[ 214   88  198 -131  245 -140  235  108 -157 -150  -40  213  280  -95
  807 -282  -92  519  -83 -219  152    3  -28  -57  292 -500  223 -557
  165  -50  -53  144  -16 -242 -355  174 -135 -278  647  271   94]	B
[ 159  161 -125  -16 -504    2 -271  254  226  106  -27  -63  278 -274
  295  173  -79  431  -74   93 -157 -145 -483  291 -326  -88 -183   21
  -39  464 -239  -21 -268  309  436  127   79 -595 -156   22   84]	J
[-210  311 -124  258 -769 -122  -65  -99  224 -145  -86  -86 -403  -87
  -93  -28   -3  -47  332 -272   50   64 -273   97 -237  122  -34  -60
  280  248 -253  120 -267  584   36 -376   33  121 -108  264 -191]	B
[ -57  257  -12   45 -426 -144  -43  -36  -15 -268 -206  165  169 -171
 -185  141   80   65  216  -30  -33  107 -318   21 -184 -241 -244 -200
  344  443  -37 -127 -240  206   50  497 -162   22 -226    0  -41]	D
[  30  -54  211 -126 -277  107 -179   84   24 -225   10 -114 -109 -231
  118   36   51  241  163   24   14   20 -229  248   61  -74 -210   63
  247  143  -94  -48 -123   50  128  193 -204    3    8   22   40]	K
[ 154  -60  181  127   49 -301   64  -11  -51 -308   23  197  164  300
   50   31   27  170   74    2   34 -121   60   74  105 -399  118  -32
  131  117  -23   51   24  -66  -56   25 -247 -271  241 -103   57]	K
[  41    4  100   -4  -67  -57  -82  148   41   17   52  147 -100   37
   99  -10  -19   69  133   20    5  -40   76   84  104 -277  129  -34
  -52  -40   11  154  149  -71  -18  -52  -25  -80  440  106   11]	R
[ 460 -341  -24  -27   93 -522 -356 -294  -49 -240 -370  305    3 -193
  128  117   91  123  251  121  533 -241  342  276  468  -99  343 -188
  -54  137 -167  253  159 -223 -280   20   76 -325  369  332  184]	P
[-116 -285  245  178 -418 -655 -468  -32  383  222 -560  292  212 -184
 -318  706   49 -591 -327   11 -462 -419  -58   16 -132  -98  241 -628
 -130  380 -294 -536 -332  210   39  361   19  359 -338  -51    3]	P
[ 276  305 -127  281 -360  -17 -101  100   97  225   25 -313  -68   87
  135  218 -417  400  428 -113  266 -592 -396  293 -395 -543  381  642
  293 -112 -252 -244   79  243  466 -655  208 -352  340  472  173]	D
[ 116  342 -102 -221  -10  451 -171  127  -41 -167 -292 -111   87 -117
  -80 -168   56  326  233   26  224 -119 -287   66   88  119 -362  358
  106  393 -303  -84 -255  211 -238  453 -202  -60 -372   44  133]	P
[-330   87 -127   77  -34 -220  -44  160 -118  -64  -31  202  184   94
   72   52  108  -33   11   -5  140 -116   75  253  -20 -116  168 -363
 -107   -3   58  -76   99 -161   34   58 -149  -94  141  100   38]	J
[  56 -104   32   16 -244 -100 -208    2  111 -102  -24   70  125 -226
   -8  218   76  220  220 -171   70   24 -269  147  -33 -108   13  -19
   91  230 -169 -128  -72  202  160  267  -14    3  -15   38   71]	B
[ 682  220  395  517 -212 -567 -105  -45  264  -42  388  -76  495   17
  485  292 -135  -61  141  364 -534 -322 -616 -260 -251 -229 -174 -240
  570  483  -39  168 -202 -576  207   22  302 -210 -504  525  296]	C
[  13   32 -103 -117  -33  -33 -241  165   40 -171  -35   31  168 -193
 -149   84   27  266  147    8  106   21 -257  188   78 -106 -127 -127
   45  221  -35    5 -118  115   19  213  -54 -119  -97  -35  127]	B
[ 101 -152   47  327 -507  -21 -243 -105  229  -69 -192  270  501 -174
  337  241   64  178  379   85  224  264 -184 -154 -367 -382  -69   34
  392  413  -23   49 -401  -39 -234  423    4   16 -110  158  -95]	D
[ -88  370 -155  321  -33 -221  171   79   42 -159 -107  202  -68    7
   -7  -27 -192 -104 -205   68 -201 -130  -78 -130  -96 -336   12  -45
  182   92  119  187   61  -23  133 -174 -254 -305   43 -143  347]	R
[-178  -71   -4  177 -339  -30 -356  -25  127  -44 -104  377  360 -392
 -453  337   34   64  185  -29   47  502 -413   60 -174 -239   55  406
  264  383  -19  324 -159  335  -33  102  -12   84 -227   96   16]	K
[  21  155   -4    0    5   80 -125  235 -119   40  310  133   57   -2
  316  -74    8  240   78 -213  -93 -156  118   58  231 -117   21   78
  -30   22  -77  122  142  -48  -72  -45  -66 -263  262 -120  117]	G
[  52 -244  -90  322    7    8 -137  157  292  177 -102  298  212 -564
  828   36 -115   40  253  390 -112 -356  -35  -78 -232   -9  182 -513
 -261  275 -301  268 -148  534  451   16   -3 -481  242 -358  899]	J
[ 236   66  -24  -80 -129 -213   -9  137   98   44   -2 -118   31   54
  432   31  -98  323   -6    2   69 -253  109   88  -72 -368  224   -8
  100  -75    7  -88  231  455   13  329 -145  -92  345  140  252]	C
[  97 -107  -96  133  -19  -70   19   33   -3  117   29 -187   78 -226
   -5  114   63   41 -198  -91   41   87 -240  112   62  294   22   91
    8  183  -55 -368  -16   16  186  117   83  -93 -178  -82   64]	K
[  56  -14 -124   35 -272 -333  -28   -4  317 -145 -244  -32   26 -221
  -47   96  176  180  363   91  137   97 -195   84 -189   90 -209   23
  258  264 -196  -43 -114  134   64  162  -30    3 -152 -100  126]	B
[ 117   42   60  191 -200 -223   76  -98   61   34  -73  289  -88   44
   -7  -13  -68  -51  228 -150  124 -154  -45   38   48 -291  188 -223
   85   77    9  218  117   60 -140  -76  -36 -151  268  124  -85]	P
[ 164  -20  133  150  -85  -69  -63   27  -19  -93  -90  443 -377 -161
 -643   26 -249 -162   32  -69  224  175  288  -49  519 -419  332  -95
  486 -174  -22  -18  382  113 -222 -189 -314 -365  211 -253  302]	R
[  -2  -88  -38 -119  -92  -19 -200   40  -83  -41  113  118  213  -29
  -76  105   37  196  173    1   73   21   29  224  -81 -138  -80  -64
  -94  165   55  104 -176   18  -29  267  -98  115   94   73  -50]	P
[-172  266   15 -512  782  454   98  225 -232 -213  752   38  127  450
 -413   -3 -356  188 -132 -532 -223   -3 -393 -159   61 -472 -270 -205
 -305  -85   38 -782  -89  257 -258  385  187  554 -232 -286 -594]	P
[ -88   33  102  159 -239  -19   57   17  -83  123  110 -105   67  -60
  -88  188  136  169  181 -156 -103  -49 -362   43  150  232 -246 -136
  137  -40 -139 -193 -292  100   94  193 -174 -162  -70   68  101]	C
[ 143  254   86   41   21 -139  230  -70  180 -182   45  115 -143   57
 -325   -9 -181   39  115  224  -17 -222 -276  -92  225 -497    7 -169
  193 -145  -66  155  -14  247 -113 -105 -130 -316  268  122  208]	J
[  89  -25 -143   60 -192 -233  -12   24  -45   -3  100   99   43  160
   45   33 -128  310   33 -211   86 -153  188  148  101 -286  247    5
   33  -14 -100   87  188   10  142 -150 -211 -200  226  -81  162]	G
[  44   58   41  -19   -3 -169   57  109 -168  146  436   61   68  271
   58   15  -30  203  -45 -260 -183 -135   17  155   68 -203  145  145
  -17 -315   75   62  265   56  129  -20  -49  -83  349  192  101]	D
[ -78  -33   93 -186 -253 -199 -235   94  125 -186 -177  243   98 -283
 -237  113  164  171  281  -70   32   53 -237  276  -43 -137 -191 -173
  227  306 -190  190 -226  101   47  276 -129  -15   60   83   -8]	R
[-115   15 -151   52 -170  294   13  -21  -27 -138 -199 -141  145 -516
 -108  210   91   91  143 -265  186  154 -308  -40  135  169 -224 -189
  260  209 -177  -95 -222  215   -8  312   -3 -222   -4  -45 -171]	J
[  75 -107   21   81 -212 -213   18   35   11    6   74  117  -28    2
  -62   31  -51   94  216   -8  142  -45  -70  115   52 -312   94 -253
   37  287  -43   53   60  136   -5  206 -107 -175  278   12  -34]	K
[ -44  148   -4  -75 -297   29 -237   74   36 -135  -21  117   91 -419
   67  146   23  141   86 -104   -7   18 -300  114   88  -64 -200  -50
  281  176  -97  -52 -157   41  -67  344  -88    3 -280   21  -58]	B
[ 311  473 -177  223    4   72  142  -68  219 -418  -92  401  -41  -51
  271  -90  -20  169  799  417  435 -151  210   -1 -370 -175 -151  159
  466  387 -115  194 -234  135 -133  385 -297 -145  -73  -86  167]	J
[  51  153   82  -70  -66    9  -90  -31   47 -129   16  111  -75  303
    4  -45   -8  257  351   46   60 -104  116  127  -37 -310   34  -91
  -16 -132   37   98   77  150    0  -38 -104  106  392   15   -3]	P
[-188   79   28   67 -417   48 -160   12  207 -139 -332  463  139 -409
  -52  101  258  129  489   15  165  144 -277   45  244 -147 -141 -111
  297   90 -177  103 -346   89    0  445  -64  -98  126  -85 -115]	J
[ 144  252  -16  242 -293  199  -55  -34   18 -258  301  -49 -207  225
 -682   35  -25   63  569  119  -91  104 -299 -120  505  -48 -277  546
   94  -76   59 -101 -194   23  -51  130   21  157 -420  -65    9]	C
[-113   92 -117   52 -248 -147 -110   44  139   55  151  -10  105 -136
  -69  172  149  279 -119 -428  -52  153 -339  148 -321   84  -35  160
  184  484 -134 -129  -51  415  188  206  -93   48  -52  -40   -5]	D
[ -22 -136  -31  -81 -162 -383   29  -38    3 -201 -125 -202   86 -105
 -249  153  200  321  368  -14   42  -67 -559  150  412  138 -299 -394
  -85  -60 -146 -326 -183  292    5  242  -85   59  -66  -91  172]	B
[ -30  324 -217  -52 -218 -102  -66  132 -181  134  125  178 -240   23
  -95  -31  -65   68  181 -537  195 -340   82  -42   96 -365  202  125
  184   78  -45   45   74  264   53  110  -84  111  138 -185   36]	J
[  39   24  139  221   54 -323 -122    8 -119 -116  187  124  233   98
   66  140   51   10  -53  -11 -218 -161   67   31  118 -182  136  -30
  -57  161  -44 -118   66 -206  -89 -201  -27 -106  287  -69   49]	B
[ 115 -240  102  105   96    9   97  -86 -111 -188  441  -86  259 -216
  -89  148   82  468  233   14   78  118 -277  309  -80   66 -224  573
  228  547   -8  248 -237 -265  218  361 -211 -364   -1  -49 -103]	K
[  38  -44  -48   71   57 -554  250  -76 -235 -239 -259    0 -272  291
 -685 -262 -548  209  289  397 -159  -34 -151 -226  719 -519 -324  -48
  284 -363   27  125  252  133 -315  131 -305 -369   62  -72  447]	K
[ 119  126 -248  211 -305 -152   61  199   96  115  -82  222   22   17
 -112 -160  -99   19  250 -217  -13 -185  204  210 -266 -259   40  135
  127   94  101  123  -66  278  -24   96  -58  -54  265 -162   34]	K
[ -44   77   80   97 -329 -206  170  -24  347 -134 -404  -98 -227 -436
   30  203  -15  178  383    3   10  152 -502  -23 -151  -43 -256 -272
  250  235 -204 -129 -186  126   82   69  107 -275  -48  -32  -23]	R
[-105 -173 -104  -54 -182 -549  -13 -135   77 -255 -144 -150 -148 -240
 -243  189   26  284  201 -156  107  -88 -231  311 -174   65 -206  -82
  159  351 -131  220  -95  425  101 -184 -111 -402  -62 -193   69]	P
[-164 -124 -297 -294 -193    1 -158  124   99 -359  211 -146  171 -280
  -60  -51  257  478  545 -196  154  -36 -216  332  -44    7 -541 -134
  197  237 -324  354 -302  374  201  449  -45 -141  213  -16   86]	K
[-130    8  -17 -143 -135   65 -141   44   31 -150   42  137  102 -171
 -194  174  143  278  172 -149  137  135 -209  175  209   -5 -161 -144
  170   66 -188  101 -168  -26   88  308  -82 -263    9   85 -117]	J
[ 234 -123  -59 -183  204 -219 -321  243   13 -168   95  319  -36 -222
  481 -254  -40  251   42  -39  159 -118 -242  137  -31    1 -332 -190
  298  453 -160  129 -121  -52  278   56  -22 -372   18 -240  108]	J
[ 209  -47 -144  122 -229 -270 -102 -225  -13 -308  -32  290   22 -249
  243   77   18  139  135 -139  180 -146  -30  178  -24 -135 -102   96
  251  383 -155  119  -32   16  -26  402 -258  -39   22  116   45]	K
[ 178 -171  117  110 -241 -461   39  -87  -51 -323  -99   48  -58  -47
  -69   41 -138  -38  -43   21  -46 -123  -58  127  247 -303  142 -257
  134  214   53  267  151   -8   -8   64 -200 -200  146  237   80]	J
[  -1   14  -46  -43 -146 -101 -148   64   72  -86  -30   21  150 -189
 -165   59   73  266  178  -81    0  -25 -337  189   83  -47 -102  196
  116  148 -102  -77  -70  277   75  324  -55   -2  -37   -4   77]	B
[ -40 -153  -36   58 -303  -58 -184   66   32   19 -140   70  205 -405
 -221  227   57  166  131  -59   83   89 -268  196  -12  -14  -80  -46
  138  398 -229   18 -216   11   36  139 -136 -220  -31   90  156]	D
[ 189  -19  103  127  -43  -54   -7   42  -48  -58  205  160   87  102
 -130  -32 -106   13   85   84   33 -163   17  127   99 -360  145   38
  106  -50  127  164   63  -98   37  -49  -65 -293  220  102  118]	J
[ -20  -43 -120  -14 -265 -199 -201   44   75  -85 -122  110  194 -225
 -301  225   91  353  228 -109  140   81 -239  208    4 -127 -129    5
  217  294 -209   39 -216   91  180  275 -110 -230  104   54  111]	J
[ -10  125  -41  -85 -192  -67  -79   46  167 -182 -269   38  -66 -107
   59   78  300  227  344  -39   94  143 -121  125   59   91 -144   52
   10   77 -110  127 -173  297   11  107   28   66  251  -45 -128]	K
[-390 -621 -218  204  611    8  326 -122  379  132  259 -538 -409   96
 -861  -86 -136 -236 -361  -51  316 -245 -174  307 -261  423  238 -326
 -382  217   -7 -756 -133   84  293 -488  -11   26 -377 -643  277]	K
[ 199  -87  432  144  147 -254 -390  -33 -169 -452  156  399  388   67
  277   22  -31  183 -271  114  -59  -31 -147  -61  652 -513  525 -188
  137  562 -215  187  378 -160 -165 -107 -420   37  390  111  259]	J
[ -39  -37  104 -131 -375 -334  -70  117   23  175   76  -28   96  262
   46  -21   37  279  397   30  -34 -298   89    2  188 -387  134 -659
 -117  157 -248  226 -122   44   22  168  -77   -1  366   83  167]	G
[  12   69  225  164 -123  130  -93   80  145    2 -198  160   54  175
  138    7    7  -69   82 -189  -33  -76   77 -145   65 -240  225 -294
  197 -125  -88  227   63 -384   43  -51   24 -137   51  214  162]	J
[  73   93  -45   82 -114   -3   41  -12   80 -172  -82   52  -67   28
 -154   47 -139  193  220  -57  123 -138  140  188   31 -392  172   17
  127   -8   -3  127   10  -14  -52  141 -208   -3  274  150  120]	K
[ 285 -534  102  301 -382 -503 -127 -345  341  226  -57  185  761 -153
 -556  288   26  665  558   32  213  300   83  483 -171  153  190  436
  543  370 -227  471 -203  -48 -330  224   71 -520 -159  131 -267]	P
[ 261   39 -130   44  169 -239   84   35  -89  -49  313   52  -14  239
  134  -52  -24   42   91  -92  124 -352    3  120  113 -110   53   89
 -131  178  -24 -127  114 -177  -61  241    8   23   15   73  -70]	K
[-413  494  393 -136 -309  357 -474  490   34  115 -117 -162  233  162
  174  319  426 -143 -219 -307 -259  -38   24 -275  184 -387  342  -43
   70  112   59 -152 -174 -397  112  426  232  348  -23   75 -216]	J
[ 376 -328  151 -405  -66  208   23 -340  715 -468 -364 -153 -167 -241
   94   65 -211  576  865  449  216  414 -425 -271 -229 -462 -250  117
  205 -136 -187  -56    9  846  164  139  419  291   35 -479 -219]	J
[  68  -13   40   96 -225  -91   68  -10   49  100   53  110  -18  -23
 -115   56  -14  149  231  -47  105 -105  -47  129  -89 -222  108   38
   61  103 -108  109   58  198   96  -72 -181 -295  251   33  223]	G
[ 110  -45   48  127  176 -322  115  311 -236 -138  215   16  181  216
  212   36 -139   62 -225   50  -67 -146 -209  127  146 -256  143   52
 -100  296   25 -398  268   27  162  112 -337  -89  223  -37   62]	P
[ 138   57  104    2 -189 -204 -203  -64 -135   12  231  -98  163  -17
  127   38  223  409  305 -182  -74 -164 -197   99  285   92  -71  151
   28  170  -91   79  -61   27  -28  316   51    4   25   53  105]	B
[  19 -123 -105   96 -313 -238 -158  -43  184 -130  -45    3  114 -275
 -151  225  125  192  328   39   97   13 -312  166   57    2 -146  -24
  136  351 -105   71 -214  167   25  306   41 -151  -66   55  -12]	D
[ 401   -5  199  578 -329   -1  153  -28 -174  414  450  -59  307  343
  231  225 -179   -9  291   65 -179 -301 -240   11 -216 -323  236  -95
 -507  321   99 -340  -66 -302  134   60  181  -98  354  428  -76]	P
[  55  -16   52   50 -137  -16 -106   14  -22   33  219   47  -92   96
 -115    3   60   21   36  -21   77 -167  128  175   98 -140  184  160
  -35   14   24  153   97   80   63 -183 -151 -135  269   52  158]	G
[  66   99   30   40   -6 -271   87  -95   92 -104   93  151  -11    8
  180  -46  -48  210  128  -12  -25 -130   39  158   -3 -234  155  -28
   26   56  -46  102  226 -120   -4  102   57 -165  255  123  -22]	R
[ 494  -18 -576 -194  354  -68  -87  299  696  -91 -362  309   -5  367
 -736   96 -252  297  280  703  723 -209 -363  154  285 -308 -163  501
  -11 -201 -325 -415  -44   73 -226 -140 -465  118 -310 -205  195]	G
[ -60   79  -51  -57  -89  -35 -116  -79  172 -230  -52  104 -134 -335
 -136  -80  -67  289   21 -210   79 -210 -383  196  266 -261  -53 -248
  300  203  -96  255 -137  352   85  204 -105 -286  162  -96   74]	K
[   8   45  -37   59 -110 -280  -90   34  -66 -140  254  -53  321   -3
    6   77  291  259   54  -88   73  128 -253   83  -10   43  -97  248
  155  353  -59 -199  -90   22   38  333  -75  107  -84   57  164]	J
[  -1 -125    8 -114  -67 -232 -121   72  125 -153  -15  -71  143 -101
  215  113  136  339  244  -50  135   31 -349  107  -38  -90 -157 -194
   75  320 -163 -165  -24   -7  157  306   72 -110  -11    4  -62]	C
